Here is a tiny trained network, its code and every weight. The questions are about switching its units off for an input and a target symbol, where a switched-off unit gives its printed mean instead of its output.

import numpy as np


def w(rows, s, z=0):
    codes = np.array(rows[::2]) - 128.0
    scale = np.full(codes.shape[1], s)
    scale[-1] = z or s
    return codes * scale


def norm(h):
    return h / np.sqrt((h * h).mean(-1, keepdims=True) + 1e-5)


def f(y):
    return y / 2 * (1 + np.tanh(0.7978845608 * (y + 0.044715 * y**3)))


def softmax(a):
    e = np.exp(a - a.max(-1, keepdims=True))
    return e / e.sum(-1, keepdims=True)


def log_softmax(a):
    a = a - a.max(-1, keepdims=True)
    return a - np.log(np.exp(a).sum(-1, keepdims=True))


def net(x, mask):
    ids = ['ΞΠβεζηλμστφω'.index(c) for c in x.split()]
    T = len(ids)
    res = E[ids] + P[:T]
    r = norm(res)
    for j in range(2):
        rows = slice(3 * j, 3 * j + 3)
        q, k, v = (r @ M[0][rows].T for M in (Q, K, V))
        z = softmax(np.where(np.tri(T) > 0, q @ k.T / 3**0.5, -1e9)) @ v
        o = O[0][rows]
        res = res + np.where(mask[j], z, o[:, -1]) @ o[:, :-1]
    y = f(norm(res) @ A[0][:, :-1].T + A[0][:, -1])
    res = res + np.where(mask[2:6], y, B[0][:, -1]) @ B[0][:, :-1]
    return log_softmax(norm(res)[-1] @ U[:, :-1].T + U[:, -1])


Q, K, V, O, A, B = {}, {}, {}, {}, {}, {}
E = w([
[105,183,162,130,104],'Ξ',
[73,195,172,102,88],'Π',
[139,137,109,126,105],'β',
[125,148,126,108,85],'ε',
[99,173,141,74,65],'ζ',
[105,159,143,132,112],'η',
[125,150,141,134,108],'λ',
[83,176,129,62,94],'μ',
[121,132,138,101,88],'σ',
[229,122,114,145,35],'τ',
[209,190,97,44,113],'φ',
[140,170,68,254,77],'ω',
],0.0075)
P = w([
[137,71,102,142,172],'0',
[30,99,230,126,33],'1',
[142,149,254,198,140],'2',
[146,179,3,101,185],'3',
[56,134,201,131,14],'4',
[149,187,221,174,116],'5',
[132,185,20,112,163],'6',
],0.0082)
Q[0] = w([
[124,193,119,210,212],'h1',
[159,92,203,130,158],'h1',
[225,202,132,104,217],'h1',
[104,79,104,154,150],'h2',
[68,5,184,151,31],'h2',
[134,107,194,108,167],'h2',
],0.014)
K[0] = w([
[124,234,99,160,107],'h1',
[74,146,177,178,117],'h1',
[144,229,151,114,11],'h1',
[95,149,116,129,164],'h2',
[109,4,112,105,223],'h2',
[122,131,187,105,125],'h2',
],0.015)
V[0] = w([
[158,155,196,145,244],'h1',
[123,193,202,72,45],'h1',
[126,94,27,84,178],'h1',
[90,221,35,225,53],'h2',
[193,203,205,2,212],'h2',
[205,64,132,36,27],'h2',
],0.011)
O[0] = w([
[151,93,218,150,150,3],'h1',
[114,179,106,116,218,137],'h1',
[116,46,81,117,94,234],'h1',
[2,67,161,105,173,171],'h2',
[201,184,79,9,108,59],'h2',
[120,204,26,173,166,201],'h2',
],0.011,0.0035)
A[0] = w([
[158,131,145,243,175,38],'n1',
[44,185,229,238,35,243],'n2',
[255,165,71,161,199,191],'n3',
[107,186,41,193,114,254],'n4',
],0.014,0.0016)
B[0] = w([
[124,138,100,28,47,167],'n1',
[187,186,59,84,250,246],'n2',
[85,124,132,50,229,210],'n3',
[100,127,233,157,91,255],'n4',
],0.014,0.0088)
U = w([
[176,110,234,98,122,79],'Ξ',
[158,191,130,60,187,150],'Π',
[166,85,55,149,139,92],'β',
[136,125,47,209,118,96],'ε',
[17,150,192,179,59,80],'ζ',
[173,74,199,130,129,97],'η',
[181,92,121,142,131,166],'λ',
[141,125,157,109,6,212],'μ',
[144,140,96,192,78,145],'σ',
[101,225,89,160,150,150],'τ',
[129,109,94,3,69,4],'φ',
[63,57,121,159,211,157],'ω',
],0.011,0.003)

Each question gives the input, a string of symbols that net reads in full, and the target symbol t.
The units are the heads (3 rows each of Q, K, V and O) and the neurons (one row each of A and B). Each row of codes is followed by its name. A weight is (code - 128) times the scale printed after its matrix; where a second scale follows, it is the last column's (O, A, B and U).
mask holds one flag per unit, heads first, then neurons. A switched-off unit (its flag False) gives its mean, the last column of its rows in O or B, instead of its output. The means were averaged over made-up inputs and are rounded, as every weight is.
A unit's drop is (log p(t) with every unit on - log p(t) with that unit switched off) / (log p(t) with every unit on - log p(t) with every unit switched off).
The circuit of an input: a set's keep is (log p(t) with only the set's units on - log p(t) with every unit switched off) / (log p(t) with every unit on - log p(t) with every unit switched off). Starting from all 6 units, units are removed one at a time, each time the one whose removal leaves the highest keep (on an exact tie, the one counted first), for as long as the keep stays at least 0.8.
circuit, biggest first: the units of the circuit, biggest drop first
unit that matters most: the unit with the biggest drop
top k neurons: the k neurons with the biggest drops, biggest first
heads that matter: for each layer, one digit per head in row order, 1 if its drop is at least 0.15 and else 0, layers parted by /
drop of u: that unit's drop, to one decimal
input ε φ μ τ λ, target ε: circuit, biggest first => [h1, h2]
input τ ω σ ω η, target τ: top 2 neurons => [n2, n4]
input μ ω Ξ Ξ, target ω: heads that matter => 01
input μ μ Ξ ω ε, target μ: heads that matter => 11
input ζ Π μ τ ζ, target ζ: unit that matters most => n4
input τ Π μ τ λ, target τ: heads that matter => 01
input τ β σ μ μ τ Π, target ζ: heads that matter => 00
input φ η Ξ Ξ η, target φ: circuit, biggest first => [h2, h1, n2]
input μ η Π σ λ, target μ: circuit, biggest first => [h2, n2]
input ζ τ Ξ φ β, target ζ: circuit, biggest first => [n4, n2, h1]
input μ ε ω ω σ τ ε, target ζ: top 2 neurons => [n2, n4]
input ζ μ ω β μ μ η, target φ: circuit, biggest first => [h2, n2]
input β μ ε Ξ μ, target β: circuit, biggest first => [h1, n2, h2]
input τ τ β ω τ, target τ: circuit, biggest first => [n2, h2, n4]
input ζ ω Ξ σ, target ω: circuit, biggest first => [h2]
input β τ μ μ, target ζ: circuit, biggest first => [n4, n2]
input μ μ τ τ μ, target μ: circuit, biggest first => [h2, n2]
input μ μ ζ μ τ μ Ξ, target ζ: top 3 neurons => [n2, n4, n3]
input ω ε ε ε ζ, target ω: circuit, biggest first => [h2, n2]
input μ σ μ ε ζ σ η, target μ: unit that matters most => n2
input Ξ τ σ ω μ μ Ξ, target φ: top 3 neurons => [n2, n3, n4]
input μ σ τ ω σ, target μ: drop of h2 => 0.4
